In the rows, zero is written as 128.
[129  89 146 124 109 125 146 124 113 147 126 136 106 130 134 118 131 130
 145 118 120 122 117 101 125 149 149 119 124 135 125 140 108 139 123 124
 134 117 110 120 140 123 132 136 110 137 145 113 139]
(95)
[134  96 132 125 123 107 118 114 131 131 114 135 115 127 154 127 126 137
 134  98 140 121 105 109 121 157 137 135 134 130 121 119 112 131 128 114
 132 118 138 124 150 116 154 156 110 137 130 119 135]
(95)
[141 124 131 131 122 107 144 136 119 125 125 127 115 141 140 121 128 142
 138 134 116 114 102 123 126 122 103 166 136 142 123 138 121 145 135 120
 125 134 122 115 141 134 140 114 125 137 133 130 137]
(95)
[148 114 123 126 119 124 133 112 123 131 125 124 110 139 142 107 133 149
 153  85 106 122  89 106 131 134  99 170 130 128 119 137 111 130 133 133
 105 131 106 128 147 123 141 114 109 138 115 117 142]
(95)
[135 112 133 136 118 109 134 129 131 123 135 116 139 145 137 127 130 137
 143 108 129 135 105 111 129 138 123 136 144 133 108 124 103 133 138 124
 138 122 141 124 146 126 129 148 124 135 124 118 129]
(95)
[126 137 123 126 137 151  97 125 113 125 140 132 104 127 116 136 117 113
 114 181 117 111 145 157 119 101 132 144 117 131 141 150 148 129 105 127
 125 153 128 129  99 130 113 106 144 125 140 160 143]
(32)
[138 119 128 130 115 111 139 129 134 137 127 120 120 146 146 130 127 142
 152 115 119 121  95 110 126 149 117 150 129 129 120 135 105 140 139 118
 132 120 116 131 148 120 138 134 103 139 134 110 135]
(95)
[127 126 136 129 125 101 132 142 107  97 140 116 105 139 135 123 125 123
 132 133 118 115 122 138 128 112 114 121 144 140 127 134 129 141 128 118
 136 145 131 123 130 131 129 144 123 140 135 145 138]
(32)
[119 145 130 134 136 115 120 130 116 107 135 137 125 132 126 126 118 132
 115 151 135 118 141 155 132 108 123 115 126 130 130 134 150 124 121 127
 132 144 127 129 100 127 118 133 144 128 129 150 134]
(32)
[120 127 141 150 138 111 125 126 119 110 143 116 114 130 120 128 108 132
 123 145 121 108 136 137 127 108 123 126 128 126 138 145 146 130 128 114
 132 150 129 117 102 126 120 146 142 136 127 149 143]
(32)
[127 109 124 127 137 112 118 126 123 112 148 121 101 133 121 132 106 103
 114 149 128 109 153 130 123 106 128 123 123 137 140 141 157 131 112 123
 127 157 131 123 104 121 111 133 140 131 135 156 129]
(32)
[136 108 139 133 120 114 136 114 117 117 122 120 109 123 145 126 128 143
 138 122 133 107 100 115 124 145 130 136 131 132 118 146 119 128 126 108
 140 119 123 117 137 116 138 141 115 144 148 123 138]
(95)
[137 119 132 124 115 125 137 118 119 144 124 137 114 127 140 124 134 136
 144 136 119 112 113 129 126 136 130 151 124 125 119 145 128 137 119 112
 118 122 113 122 149 119 134 121 127 140 140 126 142]
(95)
[141 120 140 132 111 114 146 136 122 137 118 131 124 142 146 122 131 137
 146 117 130 127 102 106 128 145 121 154 139 133 113 130 113 145 137 121
 126 122 123 129 131 129 142 128 108 146 136 133 139]
(95)
[134 114 136 130 120 120 134 117 132 137 116 123 107 135 140 130 136 138
 142 127 127 122 111 114 125 132 136 137 124 132 114 143 115 113 116  93
 131 129 122 115 145 129 137 136 112 137 128 123 139]
(95)
[120 122 132 131 131 135 118 125 113 130 140 121 110 120 118 130  93 123
 125 152 127 123 143 152 121 109 150 127 111 129 135 146 140 127 113 137
 125 140 129 123 115 133 123 109 144 118 146 159 138]
(32)
[134 112 139 132 120 118 139 118 126 145 124 132 109 142 148 123 134 130
 144 116 117 128  98  87 132 143 135 136 135 126 110 139 104 142 127 128
 130 113 119 124 145 114 135 133 108 143 134 112 134]
(95)
[127 143 142 138 127  92 112 113 105  95 124  95 101 132 126 121 108 128
 114 124 128 100 136 145 127 109 122 125 138 137 144 134 156 118 122 119
 141 163 130 132  87 118 119 163 121 144 141 157 142]
(32)
[125 125 128 127 130 128 117 120 114 126 138 113 111 129 129 126 122 127
 116 137 125 118 128 133 123 111 123 120 137 128 135 136 141 114 112 131
 134 154 141 135 105 123 125 136 123 130 115 143 133]
(32)
[128 128 137 127 133 110 125 126 121 126 152 116 128 134 129 129 117 128
 119 144 136 117 135 141 122 119 129 129 119 134 133 137 143 135 120 119
 126 141 121 127 104 124 123 139 137 131 134 149 138]
(32)
[141 114 136 136 113 106 142 135 119 137 124 128 125 140 150 126 115 136
 152 122 118 120  90 112 129 132 125 140 139 154 120 139 110 149 137 119
 132 130 121 126 142 128 136 145 112 158 129 124 130]
(95)
